The units form a tree. The symbols o c z x h k pick a child and b picks the parent.
q425 has o: q545, c: q56, z: q562, x: q842, h: q221, k: q729
q545 has o: q130, c: q567, z: q66, x: q95, h: q182, k: q15
q56 has o: q957, c: q604, z: q733, x: q998, h: q196, k: q958
q562 has o: q584, c: q737, z: q870, x: q424, h: q486, k: q22
q842 has o: q217, c: q535, z: q642, x: q496, h: q804, k: q277
q221 has o: q851, c: q282, z: q852, x: q728, h: q995, k: q987
q729 has o: q406, c: q401, z: q461, x: q64, h: q626, k: q577

Each walk starts at a row, and each symbol moves it to the next unit.
Each answer is a row, close to the row of the unit it stands for.
---
[705, -263, 217, 437, -261, -164, -488, 432, -89, -644, 82, -225, 168, 9, -21, 93, -115, 354, 391, -345]
b	[578, -202, -755, 347, -174, 52, -411, 316, -162, -818, -39, 706, -152, 58, 166, 52, 54, -23, 242, -113]
h	[-53, -255, 186, 215, -259, -276, -402, 184, 5, -805, 242, -306, 114, 625, -703, 54, 80, 319, 282, 107]
b	[476, -104, -728, 238, -189, 73, -313, 221, 7, -717, 59, 701, -46, 163, 181, 95, -174, -47, 215, -100]
x	[453, -207, 154, 558, -333, -166, -331, 119, -101, -723, -385, -451, 155, -34, 349, 197, 23, -72, 420, 36]
b	[483, -144, -629, 283, -200, 157, -446, 232, 9, -866, -106, 510, 40, 70, 126, -31, -155, -21, 256, 21]
z	[133, -91, 166, 355, -576, -205, -386, 215, -45, -783, -45, -437, 5, -151, 530, 147, -214, 83, -242, 92]
b	[423, -103, -738, 431, -256, -30, -388, 159, -203, -823, 48, 560, 145, -157, 170, 153, 34, 47, 214, -4]
c	[87, -94, 161, 204, -242, 397, -534, 451, -13, -645, 9, -392, 82, -144, 594, -35, -62, -503, 268, 54]
b	[396, -215, -829, 94, -229, 24, -332, 239, -31, -733, -4, 587, 46, 131, 120, 133, -153, -23, 142, 43]
k	[587, -89, 125, 487, -400, -85, -588, 248, -57, -653, 227, -295, -91, 62, 150, 50, -50, 189, 270, -365]
b	[451, -139, -862, 321, -139, 62, -446, 218, 105, -842, -5, 500, -123, 18, 152, 199, -229, -69, 197, -37]
o	[916, 9, 95, -29, -157, -172, -56, -139, -53, -715, 40, -373, -427, 73, -365, -3, 90, -346, 414, -68]
b	[560, -56, -791, 418, 37, 31, -248, 169, -97, -859, 154, 532, 264, 61, 222, 97, -94, -31, 256, -31]
b	[-65, 53, -1022, -160, 47, -102, 59, -134, -13, 84, -86, 922, -60, 47, -36, 18, 99, 60, -93, 56]
o	[-67, -186, -630, -344, -394, -23, -291, -288, 419, 163, -63, 684, -71, -37, -354, 83, -299, 92, 311, -12]
b	[-248, -138, -981, 129, -1, -2, 164, -125, -65, 9, -70, 930, 65, -51, 92, 94, 22, -57, 6, -85]
z	[-4, -153, -623, 65, 54, 30, 516, -77, -77, 43, 99, 1204, 28, 136, 337, -41, 79, -136, -170, -108]
o	[-400, -219, 120, 287, 536, 46, 245, 172, 47, 63, 42, 495, -238, -18, 821, 178, -45, -381, -686, 62]
b	[75, -96, -420, 179, 313, 74, 399, -92, -40, 62, 119, 1013, 29, 73, 456, -123, -7, -256, -264, 90]
k	[-225, -275, 63, 225, 417, -87, 417, -100, -45, 128, -1, 548, 7, 33, 714, 107, -231, -309, -230, -288]
b	[42, -35, -384, 98, 175, 25, 460, 64, -33, 9, 55, 1242, -79, 40, 331, 190, -98, -64, -110, -25]
b	[-20, -43, -1015, 108, 129, 43, -23, -47, 4, 19, -55, 949, -174, 73, 189, -138, -108, 91, -153, -120]
x	[424, -148, -590, 280, -265, 164, -381, 130, -48, -826, -87, 566, -29, -17, 161, 162, -72, -60, 152, 119]
c	[17, -131, 264, 226, -188, 347, -653, 437, -33, -690, 30, -346, 113, 3, 345, 155, -155, -444, 296, -51]
b	[408, -34, -580, 158, -361, 39, -463, 276, -29, -776, 47, 468, 81, 56, 144, -55, -81, 112, 149, -11]
o	[902, -158, -21, 61, -85, -225, 29, -84, -4, -777, -160, -366, -396, -15, -103, 117, -228, -258, 404, 127]
b	[394, -131, -691, 336, -295, 100, -373, 55, 96, -777, 62, 517, -137, -26, 158, 141, 16, -52, 188, -60]
x	[326, -173, 76, 425, -270, 61, -425, 129, 41, -774, -337, -333, 106, -103, 581, 58, 36, -77, 368, 82]
b	[424, -152, -731, 165, -141, 52, -507, 231, -6, -676, 14, 545, 39, 16, 100, 126, -122, 6, 216, 211]
b	[81, 1, -981, 79, 31, -14, 121, -49, 93, -49, 72, 910, -36, 14, 190, -66, 62, 111, -112, 59]
---
[-55, 776, 5, -278, 370, 15, 40, -367, -104, 165, 38, -138, 115, -189, -447, 58, -185, -639, -94, -312]
b	[-164, 880, -553, -139, 358, -117, 159, 38, -45, 38, -110, 576, -61, -207, -105, -28, -35, -639, -106, 155]
x	[-39, 607, 174, -387, 288, -6, 218, 186, -59, 252, -294, -279, -69, -245, 533, 79, -26, -635, 55, 15]
b	[-106, 789, -700, -182, 194, -142, 211, -23, -60, 95, -148, 615, -102, -229, -34, 53, -109, -569, -67, 39]
k	[173, 715, 150, -201, 426, -80, -71, -277, -21, 176, 89, -292, 100, -299, -608, 80, -63, -811, -131, -274]
b	[-158, 782, -714, -56, 343, 29, 372, 102, -95, 286, -119, 469, 139, -128, -81, -31, -112, -571, -70, -65]
b	[2, -45, -1043, 199, 99, -59, 21, -180, 47, -37, -1, 1132, -47, -6, 3, -44, 56, 107, -29, 41]
x	[534, -247, -641, 298, -99, 16, -413, 345, -158, -797, 49, 620, -101, 179, 215, 137, -83, -205, 77, 60]
b	[-88, -95, -1081, 104, 134, -50, 16, -189, 43, -4, -14, 1073, -28, -33, 86, -30, -32, 142, 41, 30]
k	[-93, 700, -924, -5, 243, 87, 446, 153, 11, 174, -49, 347, 173, -282, 12, 123, -113, -643, -94, 27]
o	[-90, 789, 276, -308, 249, -74, 257, 16, -203, 232, 57, -374, -451, -267, -55, 80, -201, -527, 32, 190]
b	[-257, 872, -613, -59, 225, -18, 357, 6, 42, 75, 109, 534, -9, -234, -24, 64, -29, -557, 26, 52]
b	[-57, -228, -972, 58, -16, -64, 101, -76, -62, 5, 29, 1049, 134, -15, -39, 16, -30, 105, -35, -14]
h	[19, -255, -582, -112, 155, 4, -531, -62, 1, 341, 64, 505, 31, -24, -853, -262, -183, 264, -148, 55]
c	[174, -22, 42, -177, 346, 375, -540, 18, -79, 251, -38, -245, 88, -81, -840, -196, -96, 455, -383, 118]
b	[12, -221, -543, -86, 225, -135, -701, -322, -27, 112, 2, 351, 84, 96, -792, -294, -105, 461, -230, 8]
h	[-296, -337, 142, -120, -48, -203, -1079, -219, -35, 237, 223, -368, 77, 553, 254, -327, -188, 226, 314, 194]
b	[155, -95, -591, 58, 78, -158, -606, -206, -184, 149, 84, 652, 77, 62, -918, -158, -90, 376, -236, 108]
c	[203, 5, 54, -144, 347, 392, -638, -138, 61, 257, 61, -348, 88, -125, -860, -354, -140, 372, -393, 92]
b	[-123, 9, -690, -174, 40, 4, -544, -97, -110, 310, -48, 429, -9, -65, -710, -165, -46, 339, -98, 109]
x	[101, -176, 16, 59, 410, 3, -531, -331, 2, 36, -175, -411, 239, -99, -393, -389, -104, 1082, -210, 213]
b	[-72, -221, -503, -202, 121, -125, -556, -89, 24, 134, -73, 501, -79, -64, -627, -346, -151, 343, -388, 16]
b	[39, 10, -1020, 78, 30, -47, 18, -220, 107, 13, -58, 1041, 86, -20, 82, -7, 76, 141, -10, 124]
c	[146, -162, -591, 331, 15, -3, 655, 244, -4, 124, -35, 497, 103, 158, -138, 79, 402, 60, -11, 39]
x	[-231, -243, 283, 193, 173, -92, 836, 338, -34, 200, -359, -247, 152, -56, 601, 63, 604, 25, -31, 136]
b	[-86, -164, -881, 100, -172, -84, 690, 117, -155, 170, -97, 548, 33, -45, -78, 152, 571, 5, 89, -58]
k	[-185, -234, 271, 279, -156, -97, 356, 411, 24, 213, 78, -357, 54, -77, -563, 146, 540, -553, 332, -572]
b	[27, -360, -833, 236, 7, 101, 755, 229, -1, 73, -62, 541, -11, 66, -199, 88, 521, 40, 50, -72]
b	[-84, 122, -845, -29, 68, 77, 47, -223, -15, 24, -94, 1068, 8, -71, -41, -69, -6, -59, -32, -47]
h	[-111, -176, -632, 57, 250, -192, -649, -93, 29, 312, 114, 502, 42, 67, -835, -368, -96, 236, -163, -149]
z	[-69, 43, 114, -15, -438, -138, -938, -427, -76, 176, 27, -338, 64, -121, -553, -318, -94, 534, 142, 199]
---
[-254, 851, 123, -374, 199, -162, 210, -223, -117, 179, 42, -267, -469, -408, -62, 141, -250, -756, 20, 140]
b	[-277, 911, -661, -57, 396, 9, 333, 108, 29, 179, -126, 533, 26, -160, -38, -46, -203, -526, -147, 6]
